Below is a small trained network, with its code and all its weights. Each question gives an input and a class and asks what happens when units are switched off, that is, made to give their printed mean instead of their output.

import numpy as np


def w(rows, s, z=0):
    codes = np.array(rows[::2]) - 128.0
    scale = np.full(codes.shape[1], s)
    scale[-1] = z or s
    return codes * scale


def norm(h):
    return h / np.sqrt((h * h).mean(-1, keepdims=True) + 1e-5)


def f(y):
    return y / 2 * (1 + np.tanh(0.7978845608 * (y + 0.044715 * y**3)))


def log_softmax(a):
    a = a - a.max(-1, keepdims=True)
    return a - np.log(np.exp(a).sum(-1, keepdims=True))


def net(x, mask):
    res = np.array(x, float).reshape(1, 7) / 4 @ E
    u = 0
    for l in range(2):
        y = f(norm(res) @ A[l][:, :-1].T + A[l][:, -1])
        res = res + np.where(mask[u : u + 6], y, B[l][:, -1]) @ B[l][:, :-1]
        u += 6
    return log_softmax(norm(res)[-1] @ U[:, :-1].T + U[:, -1])


A, B = {}, {}
E = w([
[135,76,125,145],'x0',
[137,142,157,176],'x1',
[254,174,135,98],'x2',
[106,73,110,86],'x3',
[81,165,115,109],'x4',
[132,85,177,236],'x5',
[64,173,187,97],'x6',
],0.0055)
A[0] = w([
[79,148,134,110,137],'L0N1',
[136,95,248,77,179],'L0N2',
[167,105,84,143,134],'L0N3',
[86,172,130,38,250],'L0N4',
[74,148,121,132,129],'L0N5',
[136,178,206,171,191],'L0N6',
],0.011,0.0018)
B[0] = w([
[91,157,127,102,163],'L0N1',
[155,99,65,55,181],'L0N2',
[90,123,106,87,166],'L0N3',
[111,188,9,70,254],'L0N4',
[79,127,161,104,161],'L0N5',
[195,92,151,76,193],'L0N6',
],0.013,0.0049)
A[1] = w([
[245,254,119,195,125],'L1N1',
[88,126,82,159,55],'L1N2',
[137,68,62,217,185],'L1N3',
[27,118,190,122,188],'L1N4',
[70,164,152,67,84],'L1N5',
[33,157,125,174,3],'L1N6',
],0.0087,0.0018)
B[1] = w([
[66,165,248,116,209],'L1N1',
[115,87,166,114,151],'L1N2',
[190,78,77,55,251],'L1N3',
[92,151,144,63,210],'L1N4',
[68,124,83,146,213],'L1N5',
[29,102,132,202,158],'L1N6',
],0.013,0.0026)
U = w([
[211,43,116,123,165],'0',
[152,176,116,230,3],'1',
[61,104,140,157,79],'2',
[99,213,55,71,197],'3',
[184,173,249,129,137],'4',
],0.013,0.0059)

Each question gives the input, the list of numbers given to net, and the class t.
The units are the neurons (one row each of A and B). Each row of codes is followed by its name. A weight is (code - 128) times the scale printed after its matrix; where a second scale follows, it is the last column's (A, B and U).
mask holds one flag per neuron, layer by layer. A switched-off neuron (its flag False) gives its mean, the last column of its row in B, instead of its output. The means were averaged over made-up inputs and are rounded, as every weight is.
A unit's drop is (log p(t) with every unit on - log p(t) with that unit switched off) / (log p(t) with every unit on - log p(t) with every unit switched off).
The circuit of an input: a set's keep is (log p(t) with only the set's units on - log p(t) with every unit switched off) / (log p(t) with every unit on - log p(t) with every unit switched off). Starting from all 12 units, units are removed one at a time, each time the one whose removal leaves the highest keep (on an exact tie, the one counted first), for as long as the keep stays at least 0.8.
units of the circuit, in order: the units of the circuit, biggest drop first
unit that matters most: the unit with the biggest drop
k most important neurons: the k neurons with the biggest drops, biggest first
top k neurons in layer l: the k neurons of layer l with the biggest drops, biggest first
drop when u is switched off: that unit's drop, to one decimal
input [-3,6,1,4,2,-2,-4], class 0: top 2 neurons in layer 1 : (L1N1; L1N4)
input [-3,-7,0,-8,2,7,5], class 0: units of the circuit, in order : (L0N6)
input [-8,0,1,1,2,8,6], class 4: 2 most important neurons : (L0N6; L0N4)
input [5,8,1,-6,-3,-3,-7], class 4: 2 most important neurons : (L1N1; L0N2)
input [1,-4,-6,5,-1,1,-2], class 2: units of the circuit, in order : (L0N4; L0N2)
input [6,3,8,1,-3,0,7], class 0: units of the circuit, in order : (L0N2; L0N4; L0N6)
input [7,-6,1,-4,-1,6,8], class 0: top 2 neurons in layer 0 : (L0N2; L0N4)
input [-8,7,-6,0,4,0,-5], class 2: units of the circuit, in order : (L1N6; L0N4)
input [-1,8,3,-4,-3,-3,6], class 4: top 2 neurons in layer 0 : (L0N3; L0N6)
input [-4,3,-6,5,-6,3,-1], class 0: top 3 neurons in layer 0 : (L0N4; L0N1; L0N3)
input [-8,5,8,-1,2,-4,1], class 4: 2 most important neurons : (L1N1; L0N3)
input [-5,5,5,-1,-5,8,7], class 0: 2 most important neurons : (L0N6; L0N2)
input [-4,2,-4,-6,0,6,6], class 4: top 3 neurons in layer 0 : (L0N4; L0N6; L0N3)
input [-6,-4,-1,-8,-3,7,-3], class 4: unit that matters most : L1N1
input [-4,5,-1,-5,-6,0,5], class 4: top 2 neurons in layer 0 : (L0N4; L0N3)
input [7,-4,-3,4,7,2,-8], class 0: 2 most important neurons : (L0N4; L1N3)
input [5,0,2,-6,1,-1,1], class 0: top 3 neurons in layer 0 : (L0N6; L0N4; L0N1)
input [1,4,6,-5,-5,-5,5], class 4: top 2 neurons in layer 1 : (L1N1; L1N3)
input [-4,8,-8,-4,5,3,-4], class 2: top 2 neurons in layer 1 : (L1N6; L1N1)
input [-7,5,-1,-8,3,6,2], class 4: top neuron in layer 0 : (L0N6)
input [-4,-3,-3,-3,-6,-3,-7], class 0: drop when L0N1 is switched off : 0.1
input [8,-3,4,0,6,0,-7], class 0: drop when L0N1 is switched off : 0.0
input [-6,-3,0,5,-3,1,-6], class 0: drop when L0N4 is switched off : 0.7
input [-4,4,6,-5,4,-1,3], class 4: drop when L1N1 is switched off : 0.4
